Below is a small trained network, with its code and all its weights. Each question gives an input and a class and asks what happens when units are switched off, that is, made to give their printed mean instead of their output.

import numpy as np


def w(rows, s, z=0):
    codes = np.array(rows[::2]) - 128.0
    scale = np.full(codes.shape[1], s)
    scale[-1] = z or s
    return codes * scale


def norm(h):
    return h / np.sqrt((h * h).mean(-1, keepdims=True) + 1e-5)


def f(y):
    return np.maximum(y, 0)


def log_softmax(a):
    a = a - a.max(-1, keepdims=True)
    return a - np.log(np.exp(a).sum(-1, keepdims=True))


def net(x, mask):
    res = np.array(x, float).reshape(1, 5) / 4 @ E
    u = 0
    for l in range(2):
        y = f(norm(res) @ A[l][:, :-1].T + A[l][:, -1])
        res = res + np.where(mask[u : u + 14], y, B[l][:, -1]) @ B[l][:, :-1]
        u += 14
    return log_softmax(norm(res)[-1] @ U[:, :-1].T + U[:, -1])


A, B = {}, {}
E = w([
[249,140,39,134,85,61,5,41,88],'x0',
[118,86,114,164,81,99,136,173,104],'x1',
[118,78,127,126,88,112,121,165,125],'x2',
[246,53,206,141,254,4,134,128,82],'x3',
[48,192,38,144,210,6,72,218,197],'x4',
],0.0059)
A[0] = w([
[164,147,119,139,109,96,113,102,138,57],'0.n1',
[154,136,141,164,127,123,149,98,127,21],'0.n2',
[103,150,86,126,141,167,96,97,124,81],'0.n3',
[182,113,193,134,133,112,156,120,100,70],'0.n4',
[105,130,73,124,169,89,95,154,174,56],'0.n5',
[75,137,98,114,104,144,92,139,131,165],'0.n6',
[99,96,243,137,132,203,254,145,130,239],'0.n7',
[67,172,51,120,42,214,128,106,122,254],'0.n8',
[172,125,176,140,72,160,137,101,107,150],'0.n9',
[35,173,49,137,114,143,92,120,165,80],'0.n10',
[161,122,74,126,123,120,84,100,137,63],'0.n11',
[13,137,175,124,207,114,179,202,144,117],'0.n12',
[42,154,136,134,92,181,166,130,157,116],'0.n13',
[193,132,116,144,79,144,61,85,92,133],'0.n14',
],0.0096,0.0029)
B[0] = w([
[110,110,129,129,167,190,91,123,103,149],'0.n1',
[131,49,137,107,88,112,107,168,105,136],'0.n2',
[115,89,116,170,62,111,142,171,111,156],'0.n3',
[106,67,68,116,160,116,114,115,118,170],'0.n4',
[72,173,148,180,143,110,101,116,80,173],'0.n5',
[150,204,68,94,144,148,127,90,145,176],'0.n6',
[79,195,114,125,107,57,58,133,71,253],'0.n7',
[76,123,194,192,138,161,80,5,194,246],'0.n8',
[178,167,105,124,137,151,197,151,157,177],'0.n9',
[104,102,25,56,83,96,140,214,129,203],'0.n10',
[91,164,129,124,114,105,114,127,89,160],'0.n11',
[182,88,138,179,164,170,195,100,177,226],'0.n12',
[189,101,107,85,146,218,82,202,119,205],'0.n13',
[143,115,113,114,102,116,188,130,161,186],'0.n14',
],0.015,0.012)
A[1] = w([
[67,228,126,122,89,183,101,188,125,147],'1.n1',
[99,218,156,93,13,116,178,144,126,123],'1.n2',
[101,154,115,153,65,182,186,128,231,78],'1.n3',
[113,141,200,107,144,21,133,188,47,35],'1.n4',
[180,40,160,77,80,137,168,69,158,135],'1.n5',
[134,76,136,130,149,137,170,180,190,250],'1.n6',
[105,97,146,84,101,164,84,135,189,112],'1.n7',
[199,162,161,50,108,126,219,202,18,196],'1.n8',
[86,182,118,135,146,84,60,213,123,168],'1.n9',
[134,90,237,214,191,62,251,106,197,102],'1.n10',
[103,191,198,188,142,35,113,78,80,97],'1.n11',
[70,120,83,103,121,117,54,120,123,141],'1.n12',
[145,123,179,160,105,124,151,94,192,20],'1.n13',
[134,152,251,162,111,155,3,120,113,102],'1.n14',
],0.012,0.0022)
B[1] = w([
[173,85,89,142,83,25,182,148,205,254],'1.n1',
[77,148,159,102,63,176,90,144,168,174],'1.n2',
[211,129,191,88,185,219,69,210,9,254],'1.n3',
[122,236,152,172,227,209,69,164,68,207],'1.n4',
[67,127,39,156,52,238,172,70,75,179],'1.n5',
[155,105,139,104,179,117,165,167,193,181],'1.n6',
[114,135,111,133,157,55,241,118,34,200],'1.n7',
[129,41,117,181,227,44,141,58,140,166],'1.n8',
[131,103,179,80,91,230,98,55,78,238],'1.n9',
[93,149,214,89,34,68,175,26,193,208],'1.n10',
[159,79,87,136,206,145,99,230,95,227],'1.n11',
[135,148,202,173,134,36,148,120,178,254],'1.n12',
[91,125,185,55,131,208,133,168,100,158],'1.n13',
[45,144,73,120,45,19,109,121,155,199],'1.n14',
],0.013,0.0095)
U = w([
[72,174,111,127,28,20,39,163,165,155],'0',
[102,150,155,171,247,60,41,135,59,254],'1',
[182,89,83,106,193,130,177,216,183,97],'2',
[106,122,235,115,182,78,200,69,195,121],'3',
[100,138,143,95,58,228,134,96,99,95],'4',
[126,34,25,158,177,112,197,27,89,22],'5',
],0.013,0.0022)

Each question gives the input, the list of numbers given to net, and the class t.
The units are the neurons (one row each of A and B). Each row of codes is followed by its name. A weight is (code - 128) times the scale printed after its matrix; where a second scale follows, it is the last column's (A, B and U).
mask holds one flag per neuron, layer by layer. A switched-off neuron (its flag False) gives its mean, the last column of its row in B, instead of its output. The means were averaged over made-up inputs and are rounded, as every weight is.
A unit's drop is (log p(t) with every unit on - log p(t) with that unit switched off) / (log p(t) with every unit on - log p(t) with every unit switched off).
The circuit of an input: a set's keep is (log p(t) with only the set's units on - log p(t) with every unit switched off) / (log p(t) with every unit on - log p(t) with every unit switched off). Starting from the 12 units with the biggest drops (on a tie, the unit counted first), units are removed one at a time, each time the one whose removal leaves the highest keep (on an exact tie, the one counted first), for as long as the keep stays at least 0.8.
units of the circuit, in order: the units of the circuit, biggest drop first
most important unit: the unit with the biggest drop
top k neurons: the k neurons with the biggest drops, biggest first
top k neurons in layer l: the k neurons of layer l with the biggest drops, biggest first
input [-2,2,2,6,5], class 3: most important unit : 1.n10
input [-4,3,-4,-3,0], class 0: top 3 neurons in layer 0 : 0.n7, 0.n8, 0.n13
input [-7,-1,3,4,8], class 3: units of the circuit, in order : 0.n12, 1.n10
input [6,4,0,-4,0], class 4: top 3 neurons : 0.n7, 0.n14, 0.n8
input [-1,6,-3,0,3], class 2: top 2 neurons : 0.n8, 0.n10
input [-4,0,-5,1,-4], class 1: top 3 neurons : 0.n7, 0.n8, 1.n4
input [-7,2,-2,-5,2], class 2: top 2 neurons : 0.n12, 0.n13
input [-1,7,-7,6,6], class 3: units of the circuit, in order : 0.n7, 1.n10
input [0,-5,6,-6,-2], class 0: top 2 neurons : 0.n12, 0.n8
input [0,-4,-2,1,-4], class 1: top 2 neurons in layer 0 : 0.n7, 0.n12
input [0,6,1,0,7], class 2: top 2 neurons : 0.n12, 0.n7
input [-2,8,-3,5,7], class 3: units of the circuit, in order : 1.n10, 0.n7
input [8,5,-7,-4,0], class 4: top 2 neurons in layer 0 : 0.n14, 0.n7
input [-5,-2,8,2,1], class 3: top 3 neurons : 0.n12, 1.n10, 0.n8
input [-4,1,-1,0,-6], class 0: units of the circuit, in order : 0.n7
input [4,6,1,-8,0], class 4: top 2 neurons : 0.n7, 0.n8
input [-8,-7,-5,8,-2], class 1: top 2 neurons : 0.n7, 0.n8
input [-4,1,0,1,6], class 3: top 2 neurons in layer 0 : 0.n12, 0.n5
input [0,-4,-7,-1,0], class 0: top 4 neurons : 0.n12, 0.n14, 0.n9, 1.n14
input [-8,-7,-1,-3,0], class 0: top 4 neurons in layer 0 : 0.n7, 0.n9, 0.n14, 0.n13
input [6,-6,-5,2,-2], class 5: top 2 neurons in layer 0 : 0.n7, 0.n8
input [-4,2,-1,-4,1], class 2: units of the circuit, in order : 0.n13
input [2,4,-6,8,-3], class 5: top 2 neurons : 0.n7, 0.n8
input [-7,3,2,-4,2], class 2: top 2 neurons : 0.n12, 0.n13
input [5,6,-1,6,0], class 5: top 2 neurons : 0.n7, 0.n14
input [-3,8,-2,0,1], class 2: top 2 neurons in layer 0 : 0.n12, 0.n8
